M = ((131, 124, 112, 122, 132, 142, 132, 124, 128, 123, 132, 128, 132), (131, 128, 109, 123, 133, 140, 133, 126, 126, 123, 125, 126, 134), (125, 130, 149, 135, 122, 113, 122, 132, 130, 134, 127, 129, 122), (129, 130, 123, 128, 130, 130, 130, 128, 127, 127, 125, 126, 130), (127, 120, 142, 127, 124, 126, 124, 125, 132, 129, 141, 134, 122), (129, 136, 114, 128, 132, 130, 132, 131, 123, 127, 115, 122, 134), (129, 132, 117, 127, 131, 132, 131, 129, 126, 126, 122, 125, 132), (129, 120, 123, 122, 129, 138, 129, 123, 130, 124, 138, 132, 128), (126, 134, 138, 134, 126, 116, 126, 133, 127, 133, 121, 126, 126), (129, 123, 125, 124, 128, 135, 129, 125, 129, 126, 135, 130, 128), (129, 130, 123, 128, 129, 130, 130, 128, 127, 127, 125, 126, 130), (129, 130, 123, 128, 130, 130, 130, 128, 127, 127, 125, 126, 130), (129, 120, 123, 123, 129, 138, 129, 123, 130, 124, 138, 132, 128), (131, 126, 107, 121, 134, 143, 134, 124, 127, 122, 129, 127, 134), (126, 134, 139, 134, 126, 116, 125, 133, 127, 133, 121, 126, 126), (130, 133, 112, 127, 133, 133, 133, 129, 124, 126, 118, 123, 134))
The entry just right of 139 -> 134
The maximum: 149
The entry just right of the smallest entry -> 121
The entry just left of 136: 129
The entry just left of the smallest entry: 126

Questions about the matrix below.
1) Report the first entry in reading order.
2) Report the bottom-right entry.
3) Report the largest entry in the last row.
4) Report the second entry, reading row by row.
5) Report the entry directly below the smallest entry.
6) Report the entry just right of the smallest entry.
7) Report the 3rd smallest entry.
8) Report the entry in the top-right corner.
[[128 102 150 147 150 154 126 152 149]
 [128 110 128 132 127 139 131 152 129]
 [128 127 128 128 128 129 128 128 128]]
1) 128
2) 128
3) 129
4) 102
5) 110
6) 150
7) 126
8) 149

m = [136 131 143 115 120 129 146 133 142 151 125 135]
The smallest entry -> 115
Read off the maximum.
Answer: 151

Questions about the array below. Rows and columns are numbered from 1.
1) What is the entry directly below the largest entry?
2) What is the entry in row 3 and column 1?
3) What is the top-left entry?
4) What is the entry in the top-right corner?
5) What is the entry just left of 142?
6) What is the entry directly above the smallest entry?
7) What is the entry in row 1 and column 2?
8) What is the entry in row 2 and column 2?
127  128  129  127
137  119  120  113
116  124  115  129
119  117  119  123
115  129  116  127
130  111  125  114
118  138  137  149
139  109  138  117
116  123  117  128
132  128  142  139
126  121  116  113
118  122  117  129
122  113  119  122
117  130  117  128
126  110  123  117
1) 117
2) 116
3) 127
4) 127
5) 128
6) 138
7) 128
8) 119
